Below are the code and all the weights of a small trained network. Each question names an input and a class and asks about switching units off, where a switched-off unit gives its printed mean instead of its output.

import numpy as np


def w(rows, s, z=0):
    codes = np.array(rows[::2]) - 128.0
    scale = np.full(codes.shape[1], s)
    scale[-1] = z or s
    return codes * scale


def f(y):
    return y / 2 * (1 + np.tanh(0.7978845608 * (y + 0.044715 * y**3)))


def log_softmax(a):
    a = a - a.max(-1, keepdims=True)
    return a - np.log(np.exp(a).sum(-1, keepdims=True))


def net(x, mask):
    res = np.array(x, float).reshape(1, 8) / 4 @ E
    y = f(res @ A[0][:, :-1].T + A[0][:, -1])
    res = res + np.where(mask, y, B[0][:, -1]) @ B[0][:, :-1]
    return log_softmax(res[-1] @ U[:, :-1].T + U[:, -1])


A, B = {}, {}
E = w([
[75,237,94,138,5,159,196,175],'x0',
[125,122,126,139,129,136,130,131],'x1',
[80,125,204,84,122,254,149,15],'x2',
[217,106,254,176,89,48,222,100],'x3',
[138,136,115,136,126,122,124,115],'x4',
[122,105,152,89,110,126,112,139],'x5',
[133,128,119,159,127,136,127,124],'x6',
[124,102,141,106,109,131,114,136],'x7',
],0.0095)
A[0] = w([
[118,174,114,116,67,141,210,177,170],'N1',
[53,138,71,122,128,156,85,157,243],'N2',
[122,167,90,108,23,142,181,126,178],'N3',
[96,193,93,120,82,174,115,164,123],'N4',
[159,129,103,159,177,123,106,115,228],'N5',
[59,183,114,120,70,132,145,137,146],'N6',
[107,142,171,108,108,204,144,7,196],'N7',
[195,98,211,173,170,70,180,122,193],'N8',
[120,126,144,103,110,162,143,60,163],'N9',
[129,117,71,94,181,90,107,224,254],'N10',
[157,110,158,113,89,124,170,80,134],'N11',
[75,99,102,107,195,205,115,81,222],'N12',
[160,161,119,162,78,47,172,206,197],'N13',
],0.011,0.0056)
B[0] = w([
[93,171,125,156,70,153,126,188,214],'N1',
[167,86,51,115,162,201,94,153,224],'N2',
[67,176,104,175,76,196,179,168,217],'N3',
[133,113,51,113,101,189,146,193,202],'N4',
[177,128,121,90,147,95,93,119,175],'N5',
[147,125,98,149,77,202,160,164,200],'N6',
[80,200,110,160,148,165,179,34,225],'N7',
[167,87,173,107,111,74,199,136,251],'N8',
[97,154,132,142,170,142,168,98,175],'N9',
[169,2,99,182,159,111,54,148,232],'N10',
[119,130,154,181,128,111,216,98,174],'N11',
[79,165,105,45,228,159,101,78,207],'N12',
[117,125,162,117,55,93,98,200,247],'N13',
],0.0094,0.016)
U = w([
[155,57,71,151,212,93,1,103,183],'0',
[71,174,118,20,215,168,25,36,185],'1',
[149,101,23,162,68,185,80,192,145],'2',
[69,172,47,103,129,241,169,131,69],'3',
[228,63,179,48,110,68,143,163,130],'4',
[121,110,150,109,182,103,233,19,220],'5',
[46,178,174,163,27,67,115,235,96],'6',
[56,208,186,240,62,177,186,97,1],'7',
],0.0073,0.0025)

Each question gives the input, the list of numbers given to net, and the class t.
The units are the neurons (one row each of A and B). Each row of codes is followed by its name. A weight is (code - 128) times the scale printed after its matrix; where a second scale follows, it is the last column's (A, B and U).
mask holds one flag per neuron, in row order. A switched-off neuron (its flag False) gives its mean, the last column of its row in B, instead of its output. The means were averaged over made-up inputs and are rounded, as every weight is.
A unit's drop is (log p(t) with every unit on - log p(t) with that unit switched off) / (log p(t) with every unit on - log p(t) with every unit switched off).
The circuit of an input: a set's keep is (log p(t) with only the set's units on - log p(t) with every unit switched off) / (log p(t) with every unit on - log p(t) with every unit switched off). Starting from the 12 units with the biggest drops (on a tie, the unit counted first), units are removed one at a time, each time the one whose removal leaves the highest keep (on an exact tie, the one counted first), for as long as the keep stays at least 0.8.
units of the circuit, in order: the units of the circuit, biggest drop first
top k neurons: the k neurons with the biggest drops, biggest first
drop when u is switched off: that unit's drop, to one decimal
input [-7,-4,6,-1,-4,7,-4,-1], class 1: units of the circuit, in order : [N12]
input [5,5,2,1,1,-6,-6,3], class 7: units of the circuit, in order : [N12; N10]
input [-1,-2,1,7,-2,-5,-3,-2], class 5: top 2 neurons : [N11; N10]
input [0,-8,-6,5,-6,-8,8,-7], class 4: top 2 neurons : [N8; N3]
input [-4,-2,0,-8,7,-6,-6,-7], class 0: top 3 neurons : [N10; N7; N2]
input [4,-1,-8,1,-8,7,7,0], class 6: top 4 neurons : [N13; N2; N1; N12]
input [-4,8,5,1,4,8,-3,1], class 5: top 2 neurons : [N2; N11]
input [-1,-3,8,0,4,7,3,-1], class 1: top 2 neurons : [N12; N8]
input [-2,0,0,4,5,-7,-6,3], class 4: top 2 neurons : [N7; N12]
input [-1,5,4,0,5,-5,-6,1], class 1: top 2 neurons : [N8; N12]
input [0,-8,-7,6,2,5,-2,-7], class 4: top 2 neurons : [N8; N3]
input [1,3,8,1,6,-5,5,1], class 7: top 2 neurons : [N2; N7]
input [7,-4,-1,-6,-7,-2,2,1], class 2: drop when N7 is switched off : 0.1
input [4,1,-3,8,1,-6,1,5], class 6: drop when N13 is switched off : 0.1
input [-8,1,-2,3,-3,-5,-3,7], class 4: units of the circuit, in order : [N8]
input [-2,1,-1,2,2,3,-1,8], class 4: drop when N7 is switched off : 0.2
